Each row has a name. Each question is about the rows just above it.

Y: [ 2  1 -1 -2  0  1 -2  1 -2 -1 -1 -1 -1 -2  0 -2  1]
L: [-3 -5  2  0 -3 -3  2 -2  2  2 -1  2 -2  3 -4  2 -4]
V: [ 11  27 -29 -13  19  16 -26   4 -27 -27   1 -29   3 -28  20 -25  25]
M: [-47  19 -40  49  33 -20 -11 -47  12 -45  23   7  54  -9  41  -4  -7]
C: [  8  -2   3 -12  -6   4  -3   8  -7   4  -6  -6 -12  -3  -7  -4   2]
A: [-10   3  -4   9  16   9  15  -1  18  -5  26  -9  16  14  10  18   4]
B: [ 1 -3  0 -5 -4 -1 -1  1 -3  0 -3 -3 -5 -2 -4 -2 -1]
G: [ 0  0  0 -1  0  0  0  0 -1  0 -1  0 -1  0  0 -1  0]
P: [0 0 0 0 0 0 0 0 0 0 0 0 0 0 0 0 0]
F: [  0  -6  11  -5  13  22  35  17  30  12  36 -17   4  32  -1  36   7]
Q: [-1 -1 -2 -1  0 -1 -1 -1 -1 -1  0 -2 -1 -1 -1 -1 -1]
[0 0] with +1 step of 1 on every entry:	[1 1]
Move every entry of [ 8 -2  3] by -1 step of 1.	[ 7 -3  2]
Shift each entry of [41] by -1 times 1:	[40]

W: [ 46  26  29   0 -36  -2  -8   6]
H: [ 35  11  19  11 -26   1 -16  -3]
K: [ 33  -5  12   4 -27  -4 -19   4]
Z: [ 11  35   0 -38 -28 -19  -1  38]
J: [ -2  10  -2 -10  36  -1  -7  15]
N: [ -3 -20  -1  17  13   4  -4 -13]
D: [-43 -36 -32   3  37   3  -7  -4]
Right after [-43] comes	[-36]
[-27  -4] with +1 step of 1 on every entry:	[-26  -3]
The entry that follows [-5]:	[12]
The entry that follows [46]:	[26]
Shift each entry of [-1] by -1 times 1:	[-2]
What comes right after [37] in the named rows?	[3]

Lofut: [ 11 -15   5 -27 -10 -28]
goze: [ 5 36 15 10 24  0]
rodum: [ -7   9   1 -12   3  -8]
nikir: [  0  36   8 -12  27 -10]
megu: [-23 -15 -18  11 -12  22]
Nilu: [ -5 -31 -18  -7 -22   4]
runo: [ 13   1  23 -10   1 -25]
nuvi: [ 0 39 12  8 27  2]
Right after [12] comes	[8]
[-15 -18] with -1 step of 1 on every entry:	[-16 -19]
Move every entry of [-10] by -1 step of 1.	[-11]
[ -7   9   1 -12] with +1 step of 1 on every entry:	[ -6  10   2 -11]
The row with [ -7   9   1 -12   3  -8] is	rodum
[0] with +1 step of 1 on every entry:	[1]

duker: [ -6  18 -20  -5 -10 -31]
Lote: [12  9 53 23 19 -6]
keni: [-28   0  13   4  -7  -6]
rimuz: [-36 -26   5  36  12   3]
Fipo: [-36 -26   5  36  45  -6]
Zapip: [ -7  26  22   1 -19 -26]
rigol: [ 13  -6 -27  46  18   8]
rakav: [-33 -21  -2  32  -1  -9]
[12] with +1 step of 1 on every entry:	[13]
What comes right after [-21] in the named rows?	[-2]
The entry that follows [0]:	[13]
[ 18 -20  -5 -10] with +1 step of 1 on every entry:	[ 19 -19  -4  -9]
What comes right after [45] in the named rows?	[-6]

fekuv: [ -4   7 -30  11   9  -7  -6  -7  20 -28  11   9 -11  10  -7 -14  13  13
   1   7  21   9   5]
Sig: [ -1 -36  15  10 -18   8   2   6 -23   4   4  16  -5  11 -11  12 -43  18
   8  -3   9 -20  -3]
nini: [-11  -2 -11   3   2  -3  -1  -7   0 -10  -4   0   2  -8  -7  -9 -22 -38
   5   1 -21 -17  -9]
Lopug: [ -4   7 -30  11   9  -7  -6  -7  20 -28  11   9 -11  10  -7 -14  13  13
   5  -3  -6   2  -1]
tiru: [ -4   7 -30  11   9  -7  -6  -7  20 -28  11   9 -11  32  -7 -14  13  13
   5 -14   1 -14   7]
Lofi: [ -4 -31 -30  -6 -10   1  -1  35 -20 -31  -1  -5 -16  -4   3 -20 -16 -17
   7  18  48  -6  33]
tudan: [  5  10  14 -17   1   6   8  11  -8  17   5 -28  13  -8  13   9  11 -27
   1 -14  -5  18   5]
[ 10  -7 -14] with -1 step of 1 on every entry:	[  9  -8 -15]
[ -7 -14  13] with +1 step of 1 on every entry:	[ -6 -13  14]
Whose row is [ -4   7 -30  11   9  -7  -6  -7  20 -28  11   9 -11  32  -7 -14  13  13
   5 -14   1 -14   7]?	tiru

moza: [  8  22 -10   6  34  15]
voma: [-1 -3 -1  1  1  2]
fuf: [  2  -6   8  -9  39 -12]
deno: [-15  21  -1  35  -6  -2]
Pibid: [ 29  -7  11  12  -5 -20]
Lasas: [-23  17   7 -24  -5  -4]
lud: [ 0  0  4  0 -6  3]
The entry that follows [-7]:	[11]
[-1] with -1 step of 1 on every entry:	[-2]
[-15  21  -1] with -1 step of 1 on every entry:	[-16  20  -2]
[ 0  0  4  0 -6  3] is in which row?	lud

E: [ 1  0  1  0  0  0 -1  1  0  1  0  0 -1  0  0 -1  0  0 -2  0  0 -1  1  1
  0  0  0 -1  0 -1  0  0  0  0  0  0]
R: [ 21   0  -1   2   0  -1   8   2   1  18   2  12  14  -7   0   4   1  12
  -6  10  -1 -26   0 -17   0  10  13  40   5   5  16   5   8  12  -3   1]
U: [  3   0  -1  -3   0   0   2 -11   0  -1   2  -5 -38   1   0   2   2  -1
   0  31  -2  -1  -7  -1  -1  23   7  -2   9  -1  -4  -2   5  -1  -1  -1]
X: [  0   0  -1  -1  -1   0   2   2  -1  -1  -1  -1  -4  -1  -3  -8  -2 -38
  -2  -4  -1  -2   1   7   1   2   0   1   2  -1   0   1  -1  38 -13  -3]
T: [  1   1  18   0   0   0 -33  -3   1 -23   1   0   3  -4   1   3   2   0
  -4   1   0   1  -4  -1  -2   0  -1   2  11 -19  40   2  24   1   2   1]
S: [ 0  0  0 -1  0  0 -2  1  0  2  0  0  0 -1  0 -1 -1  0  0  0  1 -1  1  0
  0 -2 -1  0 -1 -1  0  2  0  0  0 -1]
What comes right after [-13] in the named rows?	[-3]
Move every entry of [1 0] by -1 step of 1.	[ 0 -1]
Whose row is [  1   1  18   0   0   0 -33  -3   1 -23   1   0   3  -4   1   3   2   0
  -4   1   0   1  -4  -1  -2   0  -1   2  11 -19  40   2  24   1   2   1]?	T
Shift each entry of [0] by -1 times 1:	[-1]

rafus: [-27   3 -10  30  -6 -28  38  15 -27  -2 -14  13]
sofem: [-11   3   6  41  17 -12  40 -26  13 -21 -17  -2]
nal: [-28   3 -10  41  -4 -29  38  -4 -15  -4 -23  13]
dogo: [-17   3  -4  42  12 -14  38 -24  12 -22 -20   6]
rofin: [-24   3 -10  45   6 -19  35 -22   8 -18 -23  13]
Nutav: [-23   3 -10  46   7 -18  38 -22   9 -20 -20  13]
let: [-27   3 -10  36  -6 -30  38   5 -23  -1 -20  13]
Nilis: [-27   3 -10  41   0 -26  34 -13  -6 -10 -27  14]
pade: [ -7   3  17  38  19 -13  41 -28  10 -18 -16 -10]
neno: [-24   3 -10  43   5 -21  33 -21   4 -17 -27  13]
mazu: [ -6   3  27  28  20 -15  39 -30   8 -18 -17 -16]
What comes right after [-1] in the named rows?	[-20]
[-1] with -1 step of 1 on every entry:	[-2]

tok: [ 18 -17   0  20  35  32]
Doz: [ 21 -20   0  23  33  -6]
ser: [ 21 -16   0  23  41  -8]
biga: [ 23 -22   0  25  45  -8]
Shift each entry of [-16   0  23] by +1 times 1:	[-15   1  24]
Move every entry of [0] by +1 step of 1.	[1]
What comes right after [-17] in the named rows?	[0]
The entry that follows [-20]:	[0]
The entry that follows [33]:	[-6]

kesi: [-12 -12 -13 -18   7 -23  17  12   0  10   6   9   1  -5  10  14  16 -13
  -8  22  -2   6  -6   5   6 -26  27  -9 -12  -5   0  -4]
sof: [-12  -4 -13 -18   7 -23  17  12   0  10   6   9   1  -5  10  14  16 -13
  -8  22  -2   6  -6   5   0   1  -3  12  11   3   0  -1]
Fab: [  0 -30  -8  -8  21  -7  14  16 -12   6   0  10  -2  11  22   3  16   7
   6  16  -7  15  -8  11   0  17 -13   5 -19 -21 -11   2]
pebel: [  5   6   0   3  -2 -11  -1   8   0  14   0   5  -9   6   3   0   1   1
  12  -3   1  -6  -7  12  -7  -1 -16   6   2  -6   9  -8]
Nudo: [-4  0  8 -4  0 -5  0  2  1  2  4  4 -7  4 -7 -5  5  4 16 -8 -3 -2  4 -2
  6 -2  5  3  0  6 10  9]
nesaf: [  4   6  13  -8   5  -2   2  11   0   6   8   0 -10   2   1   3   6  -4
   8  -8  -8   5  -1  -4   0  -7  -4   8  -5   1   3   4]
fiz: [ 11 -18 -11 -15  14 -14  17  16  -6   7   3   7   0   3  15  10  16  -4
  -1  19  -7  11  -5   9   3  17 -13   1 -12 -20   0   6]
pok: [ -9   1   9   5  -5   8   1   4   1   0  -5   4 -13   0   2   7   3  11
   7 -10   1 -13  -3  -6   1  -2   7   9  12   8   3   0]
ripiv: [ -2   5 -38   4 -13  11   0 -16  -4  38 -25   6  -5   8  29  -7  -4  23
  -3  -2  28  16  13  -8 -31 -26  30  12 -17  -7   4   2]
kebo: [ -3  -5   2  -4  -2   3   1   4   6  -5 -11   5  -2   8  -5  -2  -1  -6
   5  -2   8 -11  -8  -4   1   2  -6  13  11   2  -1  -3]
fevuf: [-12 -12 -13 -18   7 -23  17  12   0  10   6   9   1  -5  10  14  16 -13
  -8  22  -2   6  -6   5   6  22 -15  -1  -5 -20   9  10]
What comes right after [30] in the named rows?	[12]
[9] with +1 step of 1 on every entry:	[10]
[16] with +1 step of 1 on every entry:	[17]
The row with [ -3  -5   2  -4  -2   3   1   4   6  -5 -11   5  -2   8  -5  -2  -1  -6
   5  -2   8 -11  -8  -4   1   2  -6  13  11   2  -1  -3] is	kebo
Whose row is [ -9   1   9   5  -5   8   1   4   1   0  -5   4 -13   0   2   7   3  11
   7 -10   1 -13  -3  -6   1  -2   7   9  12   8   3   0]?	pok

vev: [-24  17 -11 -12   6  -6   0  -7  14]
fuze: [-15 -13  -8  -5  25 -11   2 -13   1]
rof: [-11   3  -2   0   0  -8   7 -11  10]
beb: [  5 -17   8 -32 -11   9  -6   9  -6]
ruv: [ -6  -7   3   0 -43   4  -7  -3  -3]
pezet: [ 10  -9   1  -8   0 -16  -5   0  23]
togik: [-11 -18  -2   0   0  -8   7 -11  10]
Vad: [ -7  11 -14  -2  13   7   2 -39  -4]
Piti: [-12  20   3  16  14 -22 -10  -1 -43]
What comes right after [13] in the named rows?	[7]
Shift each entry of [ 3 -2  0  0] by +1 times 1:	[ 4 -1  1  1]
Right after [11] comes	[-14]

zer: [ 17  -9  20 -14  32 -10  12 -12 -15   2  22 -14   5   2 -16  19 -17  14
   5  -1   0 -19  -7  -7  -5 -13  19   0   4  -6   9  -3   6  -2 -14  -5
  26   5  10   0  -9  17  -2   6  18   5 -14  -4  -7   9  25 -16 -10  14
 -18   6 -22]
Vok: [ 15 -11  14  -9  41  -4   8 -12 -15   6  28 -14   5   3 -16  19 -15  11
   3   1  -5 -14  -8  -5  -7 -11  19   5   2  -4 -17  -3   4   1  -7  -5
  34  12   9   0  -9  14  -3   5  22   2 -11  -8  -7   3  18 -16  -6  11
 -10   3 -23]
pomi: [-2  2 -2 -2 -7  7 -2  4  3  5 -2 -2  2  1  0 -5  5 -4 -3  4 -5  5 -1  3
  2  3 -3  6 -3  5 -5 -1 -3  4  7 -1  0  7  5  1 -3 -3 -2 -1 -5 -7  2 -7
  1 -6 -1 -1  2 -2  4 -5 -2]
Shift each entry of [-6  9] by -1 times 1:	[-7  8]
Move every entry of [-11  19] by +1 step of 1.	[-10  20]
Right after [8] comes	[-12]
Whose row is [ 17  -9  20 -14  32 -10  12 -12 -15   2  22 -14   5   2 -16  19 -17  14
   5  -1   0 -19  -7  -7  -5 -13  19   0   4  -6   9  -3   6  -2 -14  -5
  26   5  10   0  -9  17  -2   6  18   5 -14  -4  -7   9  25 -16 -10  14
 -18   6 -22]?	zer

begat: [ 17   7  -5  -6   4   2   2   9 -13  -5  -3  -5  -4 -13 -19 -22  19  -9
  -5   1  10  -6  17  -7  -6  15  11  -6   2  -6  10 -12   2  10  19  -1
   0 -15   3   4 -10   4]
big: [-19  48   8 -11   4  26  33   3 -22  -6  -6  17  -5 -27   3  -7  36  14
   3   7  -9  -7  28 -22 -30   8   1  12  20  13  20  -6   4  -6  -1   7
 -21 -18   5 -18  -6  25]
kivop: [ 14  20  -7 -12   7   4   9  12 -24  -9  -9  -1  -5 -19 -27 -30  31 -10
  -2  -5  13 -18  25 -14 -13  18  20  -5   7  -4  17 -21   4  12  14  -4
  -2 -22   3   3 -19   6]
Zof: [  8  32 -11 -18   3  12  20   7 -26 -14 -15   8 -14 -26 -29 -29  37  -8
   5  -5  10 -15  31 -17 -19  23  17  -7  13  -2  25 -17  10  -1   6  -6
  -8 -22   1  -5 -10   9]
Sutog: [ 10  -2   3  -3   7   2   1  10  -7   2   3  -7   5  -7  -5 -13  10  -3
  -6   7   4  -2   9  -6  -6   8   3   2  -5  -2  -1  -9  -4   3  19   4
   0  -9   8   5  -9   5]
guga: [-14  36  20 -13  14  29  37  11 -24   1   0   9   4 -24   8  -7  -4   9
  -2  20 -12   0  27 -22 -33   8  -7  21   7  13   5  -6  -5   4  13  17
 -18 -14  15 -14 -12  29]
Zerar: [-13  41  -7 -16   2  18  20   7 -24 -10 -11  11  -2 -30  -6 -22  36   0
  10 -10   1 -24  27 -30 -25  15  15   6  20  13  26 -19  10 -10  -5  -3
 -17 -24   3  -8 -11  12]
baze: [  2  19  14 -22  15  27  30  19 -22   0   4  -7   9 -35   5 -24  33   5
  -3  24  -3   1  31 -32 -31  26  -8  19  -1  11   1 -17  -3   3  36  17
 -18 -18  20  -2  -8  23]
Which row holds [-13  41  -7 -16   2  18  20   7 -24 -10 -11  11  -2 -30  -6 -22  36   0
  10 -10   1 -24  27 -30 -25  15  15   6  20  13  26 -19  10 -10  -5  -3
 -17 -24   3  -8 -11  12]?	Zerar
Whose row is [-19  48   8 -11   4  26  33   3 -22  -6  -6  17  -5 -27   3  -7  36  14
   3   7  -9  -7  28 -22 -30   8   1  12  20  13  20  -6   4  -6  -1   7
 -21 -18   5 -18  -6  25]?	big
Shift each entry of [-8  5 -5] by +1 times 1:	[-7  6 -4]
Whose row is [  8  32 -11 -18   3  12  20   7 -26 -14 -15   8 -14 -26 -29 -29  37  -8
   5  -5  10 -15  31 -17 -19  23  17  -7  13  -2  25 -17  10  -1   6  -6
  -8 -22   1  -5 -10   9]?	Zof
The row with [-14  36  20 -13  14  29  37  11 -24   1   0   9   4 -24   8  -7  -4   9
  -2  20 -12   0  27 -22 -33   8  -7  21   7  13   5  -6  -5   4  13  17
 -18 -14  15 -14 -12  29] is	guga

pupiv: [  5 -10   8   6]
geba: [  4 -28  46   0]
mibe: [ 3 -1 16 15]
kefi: [  0 -28  46   0]
[-28  46] with +1 step of 1 on every entry:	[-27  47]
Shift each entry of [4] by +1 times 1:	[5]
Right after [3] comes	[-1]
Shift each entry of [  0 -28  46] by -1 times 1:	[ -1 -29  45]

Gom: [  0   3   1  10 -14   8   4   5 -12]
Rap: [ 33  -2   6  12 -14  -6  22  -8  -6]
faz: [  6  -5   6  14   5  -1 -13  46  -3]
mufa: [-21  14 -12  10  33  -9 -11   2   9]
[-6 22 -8] with -1 step of 1 on every entry:	[-7 21 -9]
[-13  46] with -1 step of 1 on every entry:	[-14  45]
Right after [-11] comes	[2]
Shift each entry of [  1  10 -14   8] by +1 times 1:	[  2  11 -13   9]
What comes right after [-9] in the named rows?	[-11]

Fegut: [-4 10  3 -5  7]
Gutik: [ -1   9   4  22 -11]
vesi: [ 4  6  7  3 10]
Muz: [ -3 -22   1   5   6]
Nuv: [ 6 15  2 17  2]
Nak: [-22   2  -7  -3   8]
Zov: [  1 -26   2   5   4]
Fara: [-1 10 -4  8 10]
Lur: [-43   5  -7  -5  -2]
reve: [27 -4 -8 -8 -5]
Doger: [-2 16  1 15  4]
sogim: [-4  2 -8  0 14]
Which row holds [-4 10  3 -5  7]?	Fegut
Shift each entry of [-22] by +1 times 1:	[-21]
Shift each entry of [15  2 17] by +1 times 1:	[16  3 18]
Right after [9] comes	[4]

Gorek: [ -3  -7  -6  -4 -14]
Peva: [ -3  -7   0  -4 -14]
tata: [-3 -7 -2  4  5]
Shift each entry of [0] by +1 times 1:	[1]
Shift each entry of [-3 -7  0 -4] by -1 times 1:	[-4 -8 -1 -5]
What comes right after [4] in the named rows?	[5]

gelo: [ 48 -30 -25  21  50 -17  34  38]
nulal: [-28  -8 -10  49 -42  16 -34  33]
nadeb: [ 42 -42  -4   7 -22  15  -5  37]
voz: [-48  31 -12 -16  50 -39  37 -21]
folo: [ 22 -25  49  24  27  -8  31  42]
Leli: [-30 -46 -34  12 -45  21 -10   0]
fek: [ 17  39 -36 -14 -33  29  25  13]
bazi: [-14  44   5  14   9 -21  49 -49]
nizan: [ 44 -22  36   4 -24 -37   7  14]
gezir: [ 49 -26  -3 -26  16  11   3   3]
vaki: [-12   8   8 -47 -27   0  -9 -25]
borob: [ -8 -19 -14 -15  15 -37 -14  11]
The entry that follows [-47]:	[-27]
[ 48 -30 -25  21  50 -17  34  38] is in which row?	gelo
Right after [29] comes	[25]

Led: [-11  11   1  -2  15 -13   9]
tipif: [ 11   4 -15 -11  -1   0 -14]
Tekop: [  0 -25   9   0  42  24  33]
[11  1 -2 15] with +1 step of 1 on every entry:	[12  2 -1 16]
Move every entry of [ -2  15 -13] by +1 step of 1.	[ -1  16 -12]
[ 9  0 42] with +1 step of 1 on every entry:	[10  1 43]
[ 1 -2 15] with +1 step of 1 on every entry:	[ 2 -1 16]

